Below is a small trained network, with its code and all its weights. Each question gives an input and a class and asks what happens when units are switched off, that is, made to give their printed mean instead of their output.

import numpy as np


def w(rows, s, z=0):
    codes = np.array(rows[::2]) - 128.0
    scale = np.full(codes.shape[1], s)
    scale[-1] = z or s
    return codes * scale


def f(y):
    return y / 2 * (1 + np.tanh(0.7978845608 * (y + 0.044715 * y**3)))


def log_softmax(a):
    a = a - a.max(-1, keepdims=True)
    return a - np.log(np.exp(a).sum(-1, keepdims=True))


def net(x, mask):
    res = np.array(x, float).reshape(1, 8) / 4 @ E
    y = f(res @ A[0][:, :-1].T + A[0][:, -1])
    res = res + np.where(mask, y, B[0][:, -1]) @ B[0][:, :-1]
    return log_softmax(res[-1] @ U[:, :-1].T + U[:, -1])


A, B = {}, {}
E = w([
[139,108,125,154,130,176],'x0',
[244,180,156,255,46,113],'x1',
[122,68,180,127,136,136],'x2',
[81,125,151,107,96,105],'x3',
[124,142,134,105,129,83],'x4',
[117,142,125,118,116,122],'x5',
[107,84,189,96,138,91],'x6',
[16,94,211,159,59,155],'x7',
],0.0075)
A[0] = w([
[70,19,253,101,74,109,254],'n1',
[37,136,98,94,226,154,4],'n2',
[67,40,22,72,148,157,7],'n3',
[169,149,170,168,112,140,73],'n4',
[236,97,76,49,154,115,102],'n5',
[85,164,180,42,198,224,76],'n6',
],0.0077,0.004)
B[0] = w([
[125,216,95,184,157,198,251],'n1',
[242,179,195,156,95,46,168],'n2',
[148,108,254,157,136,61,168],'n3',
[69,126,225,135,116,42,146],'n4',
[127,157,156,39,125,181,168],'n5',
[157,91,93,152,97,94,169],'n6',
],0.0089,0.011)
U = w([
[121,136,102,132,115,98,246],'0',
[125,169,157,67,66,167,147],'1',
[169,69,188,178,31,2,2],'2',
[97,101,84,128,114,109,162],'3',
],0.007,0.0038)

Each question gives the input, the list of numbers given to net, and the class t.
The units are the neurons (one row each of A and B). Each row of codes is followed by its name. A weight is (code - 128) times the scale printed after its matrix; where a second scale follows, it is the last column's (A, B and U).
mask holds one flag per neuron, in row order. A switched-off neuron (its flag False) gives its mean, the last column of its row in B, instead of its output. The means were averaged over made-up inputs and are rounded, as every weight is.
A unit's drop is (log p(t) with every unit on - log p(t) with that unit switched off) / (log p(t) with every unit on - log p(t) with every unit switched off).
The circuit of an input: a set's keep is (log p(t) with only the set's units on - log p(t) with every unit switched off) / (log p(t) with every unit on - log p(t) with every unit switched off). Starting from all 6 units, units are removed one at a time, each time the one whose removal leaves the highest keep (on an exact tie, the one counted first), for as long as the keep stays at least 0.8.
circuit, biggest first: the units of the circuit, biggest drop first
k most important neurons: the k neurons with the biggest drops, biggest first
drop of u: that unit's drop, to one decimal
input [-2,-8,6,0,5,3,4,3], class 2: 4 most important neurons => n2; n3; n6; n5
input [-5,6,8,-7,1,5,6,6], class 0: circuit, biggest first => n1
input [-8,-8,-2,3,-4,-1,1,3], class 2: circuit, biggest first => n2; n3
input [-8,1,2,0,7,-7,5,-8], class 1: 2 most important neurons => n5; n6
input [-7,-8,3,-2,-6,2,-4,-4], class 2: 2 most important neurons => n3; n2
input [2,-5,-2,-1,-3,0,-3,-1], class 2: 2 most important neurons => n1; n3
input [3,-7,5,-5,-2,-3,2,2], class 2: circuit, biggest first => n3; n2
input [-6,6,7,7,4,8,1,4], class 3: circuit, biggest first => n1; n2
input [0,-8,7,-7,5,2,6,5], class 2: drop of n1 => -0.3
input [0,-2,1,-3,7,-8,-1,-8], class 1: drop of n6 => 0.1
input [4,6,8,0,8,0,6,8], class 1: drop of n1 => 0.8
input [-2,8,0,-7,-8,-1,0,-8], class 1: drop of n4 => -0.2
